In the rows, 128 means zero.
Rows lie near named flat spaces through zero. A row that begins with a name and a colon came from that space; any other row is followed by the name of its block's space that it lies nearest.
j695j898: [151 143 125 114 158 156 110 130 147 137 123 125 135 152 140 137 147 129
  95 118 145 129 158 156 159 135 117 143 153 138 136]
j839j316: [128 137 137 124 131 127 133 118 141 151 139 119 122 162 148 149 149 115
 136 127 126 117 135 127 144 121 132 117 122 147 122]
j839j316: [113 107 119 139 108  97 135 163  88  72  91 146 160  45  84  64 163 102
 174 130 144 109 142  58 142 139 137 179 171  86 167]
j822j77: [100 134 157 123 111 108 138  92 168 145 151 131 133 151 165 212  78 157
  81 129 125 154 157 180  95 135 142  93  92 143  96]
j839j316: [115  97 107 153 133  92 103 154 131 101  80 127 184  38 111  89 136 135
  95 119 160 126 166 131 141 161 136 175 164 100 157]
j822j77: [108 112 111 128 107  61 141 109 129 155 106 116 165  79 142 155 185 125
 115 129 152 115 157 152 125 178 150 139 140  92 163]
j401j400: [177 139  84 128 165 118 144 137 152 112 134 187 116 113 132  99  59 130
 126 128  90 143 132  67 166  56 172 108 164 134  99]
j695j898: [119 129 190 131 134 180 113 139 110  56 125 118 129 180 101  90 125 111
 171 124 141 143 119  82 140  94 106 133 161 156 110]
j558j529: [176 182  63  81 110 177 172 142  60 115 169 235  82 108  83 136  96 144
 157 124  77 127  94 107 136 105 117 160 118  57 176]
j695j898: [180 135  84  74 135  65 188  75 142 147 123 145 109  92 149 162 130 141
  96 166 122 160 137 137  77 142 184  69 182  77 122]
j695j898: [ 86 144  82 130  55  78 170 119  81 225 166 150 115 106 140 196 204 112
 183 117  96  61 100 146 135 171 127 154  30  81 195]
j401j400: [ 91 118 169 144 124 133  97  99 138 126 122 100 174 174 143 172 149 147
 100 103 163 146 146 191 143 151 115 133 132 141 135]
j558j529: [159 148 114 101 127 136 165 153 113 102 138 167  89 105 109  95 116 102
 170 150 101 116 128  49 126  96 141 129 146 116 122]
j695j898: [160 112  92 117 132  87 160 112 128 131 122 128  98  83 124 101  90 139
 125 162 105 150  90 107  68 119 162  76 140 105 102]
j822j77: [ 67 103 181 153  86  67 149 103 124 131 129  90 146 155 145 143 181  91
 200 132 134 108 121  81 126 123 153 101 115 149 116]
j822j77: [107 122 136 126 107  91 143 114 127 136 123 122 144 115 138 151 163 118
 139 131 139 118 146 126 125 148 142 129 131 115 141]
j839j316: [136 111 104 114 133 108 114 132 132 113  86 119 162  41 115 124 133 157
  53 137 169 147 169 187  89 198 123 158 164  79 159]
j558j529: [ 93 110 199 138 112 147 119 169 113  65 108  84 124 124  99  64 162  79
 192 146 152 106 137  50 112 128 104 149 141 160 113]
j695j898: [162 130 109 103 166  99 126 109 181 139 102 126 155 102 160 155 134 142
  47 134 158 149 198 168 135 153 156 121 189 120 125]
j839j316: [130 115  78 150 126  83 134 144 121  88 109 199 169  36 105 104  69 150
 113 113 115 143 148  95 154 106 166 158 157  82 147]
j558j529: [ 78  93 193 159 110 117 110 134 125  84 107  77 150 133 116  96 139 111
 161 133 154 130 123 100 107 132 120 124 131 156 107]
j839j316: [123 119 108 162 140 107 118 154 147 110 121 165 153  94 128 101  81 127
 129 111 112 123 147  83 176  85 153 145 134 140 118]
j401j400: [135 112 121 158 172 107  94 105 174 120 108 136 185 146 154 136  93 155
  74  98 143 163 157 156 184  98 159 117 176 149 111]
j822j77: [129  98  60 157 113  34 156 113 115 194 118 121 130  76 141 106 167 113
 168 134 101  96  81  99 134 128 175 102 111 101 145]
j401j400: [137 115 107 130 140 121 112 153 131  89  95 145 156  50 105  96 100 147
  82 129 148 143 161 136 119 150 129 163 163  98 143]
j558j529: [122 142 144 121 138 128 121  81 176 186 153 108 131 198 183 218 118 154
  71 117 131 145 147 212 127 137 131  89  97 159 104]
j822j77: [111 102 124 153 123  92 120 122 126 143 111 100 148 115 132 111 157 121
 141 125 137 118 114 126 132 139 138 123 128 128 134]
j695j898: [145 150 109  98 144 110 135  88 176 154 134 158 153 129 169 218 102 169
  34 119 141 161 193 209 133 150 151 118 148 110 131]
j401j400: [111  91 136 155 151 120  70 151 155 116  72  75 185  72 126  97 147 142
  56 119 187 132 175 185 125 188 107 169 155 132 142]
j822j77: [168 109 105 129 181 113 107 164 181 105  81 116 141  53 132  66  98 125
  66 146 150 136 183 107 127 131 146 136 187 141 103]
j401j400: [134 143 149 116 130 159 135 150 125 101 137 139 106 141 117 110 120 108
 154 136 121 120 136  84 133 106 118 136 132 144 116]
j695j898: [150 164 134 110 143 205 116 123 114 132 161 148 104 206 124 152 116 142
 125 110 115 138 107 160 153 106  94 133 114 141 132]
j401j400: [104 130 145 122 102 131 131 110 108 129 135 124 137 140 124 163 145 139
 128 123 138 133 123 163 110 155 114 134 111 111 146]
j558j529: [ 89  96 152 153  99  98 128 105  95  72 112 130 166 109 100 117 109 147
 150 121 139 161 101 121 104 127 140 121 146 101 133]
j839j316: [144 135 114 125 130 157 130 120 121 118 150 154 102 135 116 135  46 167
 105 130 100 163  88 153  91 107 121 104 101 122 106]
j558j529: [100 136 156 137 105 175 114 141 100 125 149 121 114 163 111 135 126 130
 152 117 122 118 100 143 120 133  86 146  77 140 135]
j695j898: [127 156 147 121 125 193 119 125 105 122 162 148 109 199 118 151 113 138
 145 109 113 134 102 145 146 105  96 135 101 141 131]
j822j77: [130  88 109 152 147  57 121 138 164 136  82  93 158  58 143  84 146 112
 108 142 149 118 157 103 128 142 164 121 165 133 117]
j558j529: [131 125 130 125 122 121 142 138 114  98 122 140 123 107 111 100 124 116
 156 138 123 128 124  83 122 115 137 130 146 118 126]
j822j77: [101 125 120 124  96  90 140  99 112 158 127 126 155 116 137 180 177 137
 122 119 143 121 136 175 124 174 133 139 116  91 168]
j839j316: [135 120 110 144 138 147 108 124 132 122 135 141 125 121 120 128  43 176
  82 120 112 164  97 173 101 117 120 113 102 127 109]
j401j400: [153 136  89 115 126 120 152 142 119 122 133 167 106  79 114 112  93 133
 128 141 103 129 121 101 112 117 142 129 128 101 130]
j839j316: [133 115 123 141 152 117 108 193 161  85  87 137 153  41 117  64 116 103
 107 134 149 107 203  69 156 128 135 180 168 139 125]
j401j400: [144 150 101 103 113 142 153 147 115 103 145 189 103  75 106 138  62 149
 110 139 102 140 137 120  96 125 127 143 111  92 133]
j558j529: [156 182 172  52 128 155 181 110 149 103 159 159  87 181 148 187 137 102
 137 156 125 138 189  90 119 109 141 105 166 137 105]
[135 120  98 139 135 121 119 127 132 115 123 158 143  89 119 128  63 167
  84 120 119 156 124 156 116 125 137 129 127 107 127] : j839j316
[112  67 123 173 149  66  85 111 137 182  68  15 178 122 148  77 252 102
 132 124 182 100 108 159 146 182 132 121 161 143 149] : j401j400
[141 145 114 125 130 121 151 103 136 157 162 154 105 175 150 160 102 131
 146 124  91 132 103 116 145  83 152  89 109 141 107] : j401j400
[ 98  97 150 167 129 115 100 155 144  99 104 107 154  94 120  88 102 125
 124 124 141 127 140 108 127 125 127 142 124 152 110] : j695j898
[141 112  90 143 141 105 120 141 145 158 115 116 124  84 135 106 113 135
 101 135 121 120 121 139 117 138 136 124 114 128 123] : j695j898
[150 174 114  85  95 111 215 121  88 102 173 222  84 141 116 143 131  87
 232 142  71 111 121   4 157  57 173 114 146  96 135] : j839j316
[123 127 119 138 142  92 122 121 167 161 120 126 160 129 164 156 156 119
 105 114 140 113 176 137 177 130 152 134 141 142 132] : j839j316
[131 105 117 146 136 111 120 150 129 127 107 104 125  92 119  74 133 114
 140 139 129 115 114  98 119 129 131 128 132 135 120] : j695j898
[139  85  95 146 130  60 145 132 139 124 100 109 116  41 121  70  84 132
 124 163 114 139  99  90  65 126 167  86 135 115  95] : j695j898
[109 132 154 129 106 138 139 111 115  97 150 150 123 152 118 152  77 147
 140 126 112 155 108 126 105 105 129 109 110 127 110] : j695j898
[189 181  95  69 165 159 143 130 167 183 145 149  97 152 166 177 162 117
  77 135 128 109 189 159 161 142 125 138 145 131 140] : j558j529
[158 133  81 124 140 117 142 145 143 150 135 154 100  85 132 116  81 136
 108 141  98 124 123 116 115 114 143 118 110 122 115] : j401j400
[127 143 118 127 117 119 148  80 121 166 165 149 118 192 150 186 117 145
 143 114  98 141  89 153 140 100 145  87 100 127 123] : j839j316
[121 159 177 110 109 180 152 153 127 120 174 130  58 185 128 130 106  92
 189 149  93 105 113  64 108  87 106 110  74 177  86] : j558j529
[117 153 171 115 115 171 138 120 126 109 165 145 101 191 129 163  92 130
 147 127 110 141 121 121 120  98 114 112 101 152 103] : j822j77
[139 131 116 125 150 179  82 131 125 124 114 124 152 126 115 139 115 172
  52 107 157 153 137 223 127 170  87 164 133 111 156] : j822j77
[174 165  66  79 119 108 190  99 121 113 159 238 106  83 123 183  38 172
  93 138  82 171 138 128 105 100 174 106 144  60 132] : j839j316
[113 130 139 121 115 107 134  80 123 181 136  93 140 186 157 183 206 123
 137 119 144 119 117 178 137 157 129 108 121 126 149] : j839j316
[165 177 136  68 137 143 172 114 160 158 162 146  78 174 165 185 142 104
 125 152 112 118 170 112 126 115 141 100 133 145 106] : j839j316
[113 103 141 152 131 104 117 133 141 122 111  99 139 116 131 100 128 118
 136 133 135 125 124 108 122 124 137 117 131 147 110] : j558j529
[141 127 105 119 125 116 142 161 117  77 109 173 134  46  97  89  97 126
 127 138 125 131 155  79 123 124 142 159 161  93 140] : j839j316
[ 86  92 116 160  94  25 150  92 134 181 119  97 155 102 158 153 173 117
 154 131 126 108 113 127 119 147 172  96 105 118 133] : j822j77
[140 128 107 120 131 101 143 100 134 130 128 151 140 119 136 152 111 148
 107 126 123 151 131 143 127 123 155 110 149 105 130] : j558j529

Rows lie near named flat spaces through zero. A row that begins with a name and a colon came from that space; any other row is followed by the name of its block's space that it lies nearest.
j616_j547: [111 159 141 185  98 158 160 142 114  72 120 208 168 168 115 139 115 130
 155 111 114 116  86 118  83 128 156  62 181 143 182]
j914_j978: [116 119 124 101 117 117 114 105 129 145 111 123 107  67 116 124 113 145
 127 139 118 145 144 129 135  99 118 138  87 117 141]
j428_j649: [117 124 125 162 131 123 142 152 124 138 171 125 140 213 157 146 145 114
 113 113 143 121 125 174 158 175 117 161 165 156 105]
j125_j589: [121 102 134 134  89 113 130 139 152 137 153 169 120 153 137 159 114 128
 136 120 118 137 143 145 135 117 158 141 155 154 104]
j616_j547: [122 158  99  86 144 140 125 121 122 109 137  90 110 128 100 101 125 116
 165 173 134 116 148 139 145 143 111  87  95  96 148]
j914_j978: [178 126 135  99 180 111 109  95 118 163  54  65 127  47 121  84 137 143
  85 127 120 132 125  83 136 110 112 158  57 101 131]
j428_j649: [153 147  86 125 124 136 140 114 103 141  59 129 120  64 107  86 114 131
 161 132 130 128 132  79 127  77 112 125 106  99 143]
j125_j589: [105 129 134 110 152  99 137 120 171 132 126 100 128 133 135 152 131 142
  98 146 108 115 125 141 155 144 132 138 103 130 123]
j616_j547: [ 66 173 124 212 106 147 127 153  71 178 201 108 136 184 191 158 146  84
 106 128 167 147 106 139  65 175  56 159 174 169 113]
j914_j978: [ 67 133 131 144 179 199 142 160  51  52 183  79 144 146 144 112 214 135
 122 126 209 143 131 161  78 218  67  98 145  62 176]
j616_j547: [120 128 134 155 102 143 120 148 131 110 151 176 136 143 134 152 118 115
 146 113 133 120 108 120  99 106 141 114 184 150 109]
j428_j649: [111 223  77 145 184 133 143 112 116 167  95  39 134  99 142 104 129  94
 124 167 139  90  81  60  99 125  43 121 103 116 129]
j125_j589: [182 115  82 126 107 153 158 109 135  84  68 219 137  88  72  84  78 150
 203  57 121  89  88 115 180  19 126 120 183 130 152]
j616_j547: [155 158 180 123 157 130 121  78 151 113 109 126 157 107 101 111  98 138
  99 103  84 104  58 103 100 117 124  86 106 155 186]
j428_j649: [148  85 109  92 136  80 146 121 195 185 150  93  99 151 152 147 124 127
 117 119 122 120 158 135 187 121 130 201 127 148  59]
j914_j978: [100 136 144 121 149 139 135 133 113 119 146  81 127 127 142 130 166 129
 110 158 145 148 148 115  79 182 122 105  99  96 148]
j125_j589: [113 109 126 154  85 149 127 150  99 110 144 183 127 131 130 138 130 130
 153 112 145 149 141 141 108 116 140 124 166 128 131]
j125_j589: [ 53 178 117 153 161 159 131 171  94  74 148  92 146 157 145 150 179 116
 122 188 162 120 126 136  88 197 111  74 132  85 145]
j428_j649: [140  48 167 109  77 137 110 152 139  70 131 220 123 110 107 151 131 160
 148 106 123 159 168 147 121 102 219 105 156 114 124]
j914_j978: [109 133 119 101 106  79 148  97 179 191 108 105  99  88 138 150 101 136
 120 166  89 145 156  90 118 106 138 145  73 135 122]
j616_j547: [114 137 155 169 105 131  80 168  63 169 159 103 126 156 171 144 162  91
  94 170 152 176 167 129  70 188 140 138 117 132  94]
j914_j978: [107 164  71 177  85 152 148 139  90 150 126 163 122 120 137 122 107 103
 181 120 152 126 115 104 105  82  81 135 176 139 123]
j125_j589: [183 111  93 126 108 119 125 135 152 126  92 186 127 131 104 116  89 123
 170  97 116  95 118 128 194  55 154 148 172 150  86]
j428_j649: [144 117 148  86 115 135 113  96 122 111 104 140 115  66  88 101 109 151
 143 134 107 149 143 120 113 104 146  91  79 105 178]
j428_j649: [109  96 147 117 107 159  83 170  93 100 221 130 110 174 139 144 159 104
 143 142 173 156 173 185 112 177 138 116 158 120  99]
j125_j589: [ 93 134 109 142 129 107 136 128 145 148 110 128 127 107 145 154 122 139
 110 132 122 120 116 130 148 107 110 161 128 137 112]
j428_j649: [117 154 120 145 136 149 113 165 126  99 163 129 137 173 137 145 139  93
 147 148 149 102 114 125 109 143 132  97 176 132  94]
j616_j547: [112 116  94  97 165 136 128 128 143 113 134  95 113  89 128 125 142 137
 135 120 159 106 121 134 160 103  82 154 137 103 102]
j914_j978: [ 69 133 131 149 200 150 198 121 122  94 120  68 156 107 160 131 198 168
  80 103 165 125  96 101  81 182  68 137 124  80 180]
j428_j649: [104  80 146 114 122 132 124 144 109 132 201 102 109 170 152 140 168 132
 112 126 162 167 180 188 134 194 122 159 125 117 119]
j616_j547: [107 149  95 115 128 146 133 134 126 107 149 122 117 135 116 123 124 115
 168 148 144 112 131 138 136 124 105 104 140 114 130]
j125_j589: [164 132 117 103 165 114 112 154 159 114 132  99 131 187 123 127 137 104
 130 154 127  89 136 143 184 152 159 123 136 127  75]
j914_j978: [106 138  97 132  96 135 117 134  99 146 134 136 107 108 127 125 117 117
 156 147 141 144 150 138 129 109 106 135 125 122 123]
j125_j589: [130 154 111 165  93 122 102 127  90 175  76 151 125  70 135 124 103 116
 128 139 119 145 123  90 104  75 119 145 117 140 117]
j914_j978: [195 119 146 102 131 184  58 133  69  78 158 145 127 127  82  70 122 101
 170 104 157 124 122 156 131 116 126  86 150 120 134]
j616_j547: [110 154  88 117 136 129 141 132 103 161 164  63 104 168 140 109 144 101
 145 169 154 137 167 151 145 180  84 139 101 111 124]
j616_j547: [ 87 125 110 159 118 153 136 161 108  82 118 171 140 113 133 148 146 140
 144 122 153 124 119 132 116 111 127 118 172 108 127]
j616_j547: [122 160 129 118 187 170 109 130 127  85 169  82 139 122 126 118 147 105
 133 120 164  87  75 110  95 133  74  96 161 118 121]
j914_j978: [110 123 135 125 121 182 106 102  75  78 110 167 131  22  93  96 119 158
 149  85 149 141  93 126  91  68  80 102 131 101 194]
j428_j649: [140  90  99 129 125  99 161 136 157 163 107 128 117 128 151 140 137 140
 124 108 134 129 151 116 165 108 135 192 142 128  81]
j428_j649: [138 164  94 160 123 139 119 139 109 134  74 150 137  84 126 120 112 112
 149 131 133 108  99  75 111  69 116 124 152 127 107]
j125_j589: [145 150 108 118 150 136 149 118 149 112 125 120 134 142 113 112 116 120
 153 120 126  93 102 113 141 115 113 109 145 129 133]
j125_j589: [ 64  50 149 142  87 153 134 160  89  51 136 214 133 105 125 159 165 192
 125  96 154 176 166 206 139 138 161 133 151  90 169]
j914_j978: [125 136 143 170 148 136 118 171  94 106 121 125 159 180 149 138 168 118
  96 138 144 127 126 144 126 182 151 125 146 122 114]
[153  92 138  83  97 135 101 108 113 120 109 153 102  58  92 101 111 147
 154 128 121 161 166 126 123  88 153 112  91 103 151] : j428_j649
[ 94 122 131 142 128 146 112 148  90 128 148 111 122 105 151 138 160 125
 115 137 163 153 143 127  89 145 106 138 131 107 119] : j428_j649
[167  97 179 135 103 110  76 147 118 160 128 139 126 131 145 143 134 113
  93 138 116 163 159 112  96 139 191 140 117 146  83] : j616_j547
[126 131 145 108 110 118 160  91 187 136 140 142 120 108 119 142  95 136
 143 117  95 123 110  81  82  97 138 101 128 148 152] : j914_j978
[ 99 138 122 178 115 163 121 151  44 120 124 139 140 118 143 116 158 127
 123 122 166 158 132 141  95 149  96 133 138 108 153] : j428_j649
[ 88 173 136 126 140 185  83 145  61  86 158  94 124  88 121 114 157 103
 145 177 169 144 129 109  41 154  95  56 115  82 157] : j428_j649
[119  98 160 130 125  96 119 140 206 121 125 166 138 117 147 194 118 141
  96 116  99 108 102 103 119  90 181 141 165 160  73] : j428_j649
[101 141 143 149 141 204 126 141  61  53 166 138 147 115 118 105 164 127
 150 103 180 136 101 127  52 151  87  72 166  93 184] : j914_j978
[105 136 131 141 134 145 108 169 135  99 167 130 133 154 147 162 149 103
 133 147 152 113 121 119  95 140 139 106 176 127  82] : j428_j649
[112 205 118  87 124 142  97  91 126 125 161  96 109 121  85 104  79  95
 172 187 104 110 113 136 114 126  92  49  83 134 176] : j616_j547
[157 123 102 155  88 137  99 138  75 159 119 165 120 125 124 105 106 109
 153 107 142 141 137 151 159  91 112 165 149 148 106] : j428_j649
[196 174  38  67 157 107 136 100 153 206 147  30  81 170 110  64  90  66
 191 162 135  83 152 121 214 116  64 158 100 137  75] : j428_j649
[ 96 124 132 187 103 123 151 173  36 133  67 136 147 154 153 125 189 150
  93 175 139 197 202 148 113 216 176 131  76  76 169] : j616_j547
[169 161 117 137  89 178  72 156  66  82 172 182 131 197  82  90  97  74
 205 139 142 113 127 180 145 129 141  59 174 146 134] : j428_j649
[150 127 127 114 101 127 144  96 171 132 137 168 120 113 106 126  79 128
 164  96 102 111 101 101 118  69 129 114 153 160 138] : j914_j978
[121 145 136 142 133 163 113 160 103  74 134 145 144 139 121 129 148 115
 146 144 147 121 121 117  89 142 147  74 156 106 132] : j616_j547
[137 150  68 164 158 138  78 189  62 118  51 122 142 102 136 113 157 109
 125 157 170 104 130 136 190 103 117 163 144  93  59] : j125_j589
[152 131 163 102 154 145  83 117 154  88 130 137 138  84 105 129 112 125
 124 114 118  99  80 100 100  87 138  89 143 135 120] : j616_j547
[108 106 139 138 107 115  82 145 108 159 126 131 114  85 153 154 136 128
  98 141 137 159 150 133 117 113 133 167 118 131  87] : j616_j547
[149 101 138  59 111 139 101  95 149 112 174 134  94 103  87 108  95 131
 169 119 122 132 144 156 144  99 125 105 114 129 144] : j914_j978
